Below is a small trained network, with its code and all its weights. Each question gives an input and a target symbol and asks what happens when units are switched off, that is, made to give their printed mean instead of their output.

import numpy as np


def w(rows, s, z=0):
    codes = np.array(rows[::2]) - 128.0
    scale = np.full(codes.shape[1], s)
    scale[-1] = z or s
    return codes * scale


def norm(h):
    return h / np.sqrt((h * h).mean(-1, keepdims=True) + 1e-5)


def f(y):
    return np.maximum(y, 0)


def softmax(a):
    e = np.exp(a - a.max(-1, keepdims=True))
    return e / e.sum(-1, keepdims=True)


def log_softmax(a):
    a = a - a.max(-1, keepdims=True)
    return a - np.log(np.exp(a).sum(-1, keepdims=True))


def net(x, mask):
    ids = ['ΓΛΞΣΩαβεμπτφψ'.index(c) for c in x.split()]
    T = len(ids)
    res = E[ids] + P[:T]
    r = norm(res)
    for j in range(2):
        rows = slice(3 * j, 3 * j + 3)
        q, k, v = (r @ M[0][rows].T for M in (Q, K, V))
        z = softmax(np.where(np.tri(T) > 0, q @ k.T / 3**0.5, -1e9)) @ v
        o = O[0][rows]
        res = res + np.where(mask[j], z, o[:, -1]) @ o[:, :-1]
    y = f(norm(res) @ A[0][:, :-1].T + A[0][:, -1])
    res = res + np.where(mask[2:14], y, B[0][:, -1]) @ B[0][:, :-1]
    return log_softmax(norm(res)[-1] @ U[:, :-1].T + U[:, -1])


Q, K, V, O, A, B = {}, {}, {}, {}, {}, {}
E = w([
[135,78,186],'Γ',
[142,90,166],'Λ',
[140,86,170],'Ξ',
[124,73,192],'Σ',
[130,207,152],'Ω',
[10,156,119],'α',
[113,68,179],'β',
[249,46,62],'ε',
[36,125,108],'μ',
[52,149,59],'π',
[241,79,177],'τ',
[233,174,29],'φ',
[125,49,109],'ψ',
],0.019)
P = w([
[175,144,254],'0',
[130,137,224],'1',
[120,133,205],'2',
[122,129,190],'3',
[133,121,168],'4',
[139,127,146],'5',
[132,127,127],'6',
[126,150,108],'7',
[132,155,105],'8',
[129,156,108],'9',
[137,157,123],'10',
],0.0057)
Q[0] = w([
[199,237,144],'H1',
[120,120,152],'H1',
[138,117,126],'H1',
[80,131,3],'H2',
[41,176,159],'H2',
[116,30,18],'H2',
],0.019)
K[0] = w([
[129,171,234],'H1',
[105,129,136],'H1',
[121,134,118],'H1',
[127,137,1],'H2',
[72,216,131],'H2',
[110,85,8],'H2',
],0.023)
V[0] = w([
[194,224,105],'H1',
[79,203,79],'H1',
[55,70,11],'H1',
[89,126,152],'H2',
[138,201,87],'H2',
[2,70,204],'H2',
],0.0086)
O[0] = w([
[188,229,172,70],'H1',
[61,206,120,78],'H1',
[96,169,2,122],'H1',
[95,120,154,157],'H2',
[222,100,145,38],'H2',
[13,98,205,252],'H2',
],0.0087,0.0046)
A[0] = w([
[105,209,170,63],'N1',
[73,185,123,114],'N2',
[183,252,179,1],'N3',
[75,111,170,86],'N4',
[181,103,73,186],'N5',
[132,101,214,175],'N6',
[70,67,46,103],'N7',
[147,218,43,57],'N8',
[17,174,203,143],'N9',
[177,150,69,111],'N10',
[78,183,128,135],'N11',
[142,47,106,175],'N12',
],0.014,0.0051)
B[0] = w([
[211,145,123,146],'N1',
[134,198,61,164],'N2',
[88,64,200,153],'N3',
[132,42,76,189],'N4',
[44,157,85,153],'N5',
[182,250,120,205],'N6',
[56,194,202,191],'N7',
[148,217,67,141],'N8',
[119,17,41,254],'N9',
[88,46,99,143],'N10',
[150,178,98,166],'N11',
[133,151,248,175],'N12',
],0.018,0.012)
U = w([
[212,194,196,254],'Γ',
[197,168,198,242],'Λ',
[68,126,124,63],'Ξ',
[251,170,42,168],'Σ',
[144,121,146,135],'Ω',
[169,94,152,55],'α',
[192,70,121,78],'β',
[131,139,124,90],'ε',
[149,110,175,54],'μ',
[18,173,218,172],'π',
[121,77,179,118],'τ',
[103,220,100,180],'φ',
[166,136,166,28],'ψ',
],0.012,0.0046)

Each question gives the input, a string of symbols that net reads in full, and the target symbol t.
The units are the heads (3 rows each of Q, K, V and O) and the neurons (one row each of A and B). Each row of codes is followed by its name. A weight is (code - 128) times the scale printed after its matrix; where a second scale follows, it is the last column's (O, A, B and U).
mask holds one flag per unit, heads first, then neurons. A switched-off unit (its flag False) gives its mean, the last column of its rows in O or B, instead of its output. The means were averaged over made-up inputs and are rounded, as every weight is.
A unit's drop is (log p(t) with every unit on - log p(t) with that unit switched off) / (log p(t) with every unit on - log p(t) with every unit switched off).
The circuit of an input: a set's keep is (log p(t) with only the set's units on - log p(t) with every unit switched off) / (log p(t) with every unit on - log p(t) with every unit switched off). Starting from the 12 units with the biggest drops (on a tie, the unit counted first), units are removed one at a time, each time the one whose removal leaves the highest keep (on an exact tie, the one counted first), for as long as the keep stays at least 0.8.
units of the circuit, in order: the units of the circuit, biggest drop first
top k neurons: the k neurons with the biggest drops, biggest first
which heads matter: for each layer, one digit per head in row order, 1 if its drop is at least 0.15 and else 0, layers parted by /
drop when u is switched off: that unit's drop, to one decimal
input φ Σ Σ α Ω Σ, target Σ: units of the circuit, in order : N6, N7
input Γ Γ τ, target Γ: which heads matter : 00
input Γ Γ β ψ Ξ, target π: units of the circuit, in order : H1, N7, N12
input Ω Ξ Σ Ξ α ε Ξ ψ Γ, target π: units of the circuit, in order : H1, N7
input τ Σ Ω Γ ψ Ω Γ, target π: units of the circuit, in order : H1, N9
input Ξ Ω β Λ ψ Σ α ψ π Λ, target π: units of the circuit, in order : H1, N7
input ε Λ φ α ε Ω, target Γ: units of the circuit, in order : H2, H1
input β φ π, target Σ: which heads matter : 10
input Γ β α Γ Λ φ β Ξ, target Σ: top neuron : N6
input β π ψ φ, target π: top 3 neurons : N5, N9, N12
input Σ Λ β τ α τ Λ Λ Ξ Ω, target Γ: top 2 neurons : N9, N6
input Γ τ Λ Ω Λ ε ψ Λ Λ, target π: top 2 neurons : N7, N12
input α Σ α α μ μ Σ φ Γ μ, target Σ: drop when N11 is switched off : 0.1
input α Λ ψ φ, target π: drop when H1 is switched off : 0.5
input Σ ψ φ π Σ ψ ε, target π: drop when N9 is switched off : 0.3
